Below is a small trained network, with its code and all its weights. Each question gives an input and a class and asks what happens when units are switched off, that is, made to give their printed mean instead of their output.

import numpy as np


def w(rows, s, z=0):
    codes = np.array(rows[::2]) - 128.0
    scale = np.full(codes.shape[1], s)
    scale[-1] = z or s
    return codes * scale


def f(y):
    return y / 2 * (1 + np.tanh(0.7978845608 * (y + 0.044715 * y**3)))


def log_softmax(a):
    a = a - a.max(-1, keepdims=True)
    return a - np.log(np.exp(a).sum(-1, keepdims=True))


def net(x, mask):
    res = np.array(x, float).reshape(1, 4) / 4 @ E
    y = f(res @ A[0][:, :-1].T + A[0][:, -1])
    res = res + np.where(mask, y, B[0][:, -1]) @ B[0][:, :-1]
    return log_softmax(res[-1] @ U[:, :-1].T + U[:, -1])


A, B = {}, {}
E = w([
[163,200,187,168],'x0',
[127,129,133,128],'x1',
[232,40,216,55],'x2',
[111,240,160,2],'x3',
],0.0093)
A[0] = w([
[226,125,135,112,148],'neuron 1',
[143,75,127,178,138],'neuron 2',
[175,104,82,180,84],'neuron 3',
[133,166,109,61,57],'neuron 4',
[104,77,69,109,151],'neuron 5',
[45,203,73,113,148],'neuron 6',
[11,120,149,36,133],'neuron 7',
[235,229,118,77,157],'neuron 8',
[180,110,204,129,55],'neuron 9',
[15,97,209,179,63],'neuron 10',
[39,82,147,99,35],'neuron 11',
[211,183,179,193,188],'neuron 12',
[177,67,163,107,74],'neuron 13',
[114,145,137,145,192],'neuron 14',
[108,118,166,150,219],'neuron 15',
[136,95,134,197,105],'neuron 16',
[89,144,103,138,48],'neuron 17',
[197,119,104,215,148],'neuron 18',
[111,81,74,206,146],'neuron 19',
[78,154,163,87,91],'neuron 20',
[92,161,121,137,68],'neuron 21',
[154,111,150,203,120],'neuron 22',
[68,145,32,112,79],'neuron 23',
[135,77,188,60,108],'neuron 24',
[138,118,249,8,185],'neuron 25',
[110,179,119,192,52],'neuron 26',
[109,235,106,73,209],'neuron 27',
[34,130,180,198,53],'neuron 28',
[165,30,68,200,162],'neuron 29',
[128,220,77,54,47],'neuron 30',
[209,119,135,119,67],'neuron 31',
[163,76,120,53,113],'neuron 32',
[57,40,50,42,176],'neuron 33',
[89,19,24,21,106],'neuron 34',
[105,101,199,101,252],'neuron 35',
[130,94,96,204,88],'neuron 36',
[160,75,138,202,57],'neuron 37',
[198,111,147,103,59],'neuron 38',
[201,202,100,57,95],'neuron 39',
[193,110,164,117,70],'neuron 40',
[2,76,68,109,95],'neuron 41',
],0.0088,0.0037)
B[0] = w([
[142,132,97,163,179],'neuron 1',
[142,120,167,88,186],'neuron 2',
[76,115,100,83,167],'neuron 3',
[203,79,133,95,158],'neuron 4',
[107,187,152,120,170],'neuron 5',
[123,127,107,151,227],'neuron 6',
[101,69,159,98,186],'neuron 7',
[93,116,143,115,209],'neuron 8',
[136,146,99,120,171],'neuron 9',
[170,132,95,87,139],'neuron 10',
[215,200,144,136,130],'neuron 11',
[96,200,181,188,197],'neuron 12',
[145,144,81,141,184],'neuron 13',
[128,87,135,154,151],'neuron 14',
[95,155,178,131,157],'neuron 15',
[147,111,149,68,176],'neuron 16',
[182,138,38,109,141],'neuron 17',
[125,130,159,100,196],'neuron 18',
[111,109,182,83,216],'neuron 19',
[139,140,139,93,155],'neuron 20',
[183,130,88,124,144],'neuron 21',
[74,153,172,54,174],'neuron 22',
[129,147,77,133,187],'neuron 23',
[152,156,48,161,189],'neuron 24',
[131,100,143,168,249],'neuron 25',
[194,130,84,140,167],'neuron 26',
[89,100,144,142,237],'neuron 27',
[157,133,94,117,160],'neuron 28',
[105,87,127,121,254],'neuron 29',
[144,119,130,104,196],'neuron 30',
[122,136,92,124,154],'neuron 31',
[172,166,73,165,181],'neuron 32',
[85,187,253,183,213],'neuron 33',
[166,200,187,167,216],'neuron 34',
[74,100,104,145,183],'neuron 35',
[152,129,134,86,187],'neuron 36',
[134,178,101,67,187],'neuron 37',
[186,98,89,131,161],'neuron 38',
[114,73,125,64,184],'neuron 39',
[173,121,70,135,164],'neuron 40',
[166,183,104,146,196],'neuron 41',
],0.0065,0.0089)
U = w([
[118,125,158,8,43],'0',
[129,168,192,158,148],'1',
[157,143,65,133,44],'2',
[105,130,168,133,252],'3',
],0.017,0.0034)

Each question gives the input, the list of numbers given to net, and the class t.
The units are the neurons (one row each of A and B). Each row of codes is followed by its name. A weight is (code - 128) times the scale printed after its matrix; where a second scale follows, it is the last column's (A, B and U).
mask holds one flag per neuron, in row order. A switched-off neuron (its flag False) gives its mean, the last column of its row in B, instead of its output. The means were averaged over made-up inputs and are rounded, as every weight is.
A unit's drop is (log p(t) with every unit on - log p(t) with that unit switched off) / (log p(t) with every unit on - log p(t) with every unit switched off).
The circuit of an input: a set's keep is (log p(t) with only the set's units on - log p(t) with every unit switched off) / (log p(t) with every unit on - log p(t) with every unit switched off). Starting from the 12 units with the biggest drops (on a tie, the unit counted first), units are removed one at a time, each time the one whose removal leaves the highest keep (on an exact tie, the one counted first), for as long as the keep stays at least 0.8.
circuit, biggest first: the units of the circuit, biggest drop first
k most important neurons: the k neurons with the biggest drops, biggest first
drop of u: that unit's drop, to one decimal
input [-7,-3,6,3], class 1: circuit, biggest first => neuron 33; neuron 34
input [-8,4,8,7], class 1: circuit, biggest first => neuron 33; neuron 34; neuron 25
input [7,1,6,6], class 1: circuit, biggest first => neuron 25
input [-8,4,-4,-2], class 1: 2 most important neurons => neuron 33; neuron 34
input [-8,3,-4,5], class 1: 2 most important neurons => neuron 33; neuron 34
input [-6,2,-1,-6], class 0: circuit, biggest first => neuron 19; neuron 36; neuron 2
input [4,3,-6,-2], class 2: circuit, biggest first => neuron 33; neuron 26
input [1,-3,-4,1], class 2: 2 most important neurons => neuron 33; neuron 34
input [-6,-1,-6,-5], class 1: circuit, biggest first => neuron 33; neuron 34
input [-3,4,7,5], class 2: 2 most important neurons => neuron 24; neuron 32
input [2,3,-3,-4], class 0: drop of neuron 33 => 0.2
input [3,-3,7,-6], class 2: drop of neuron 24 => 0.2
input [5,-6,1,-6], class 0: drop of neuron 22 => 0.1
input [-8,6,1,-8], class 0: drop of neuron 34 => -0.1
input [4,2,-6,8], class 0: most important neuron => neuron 39
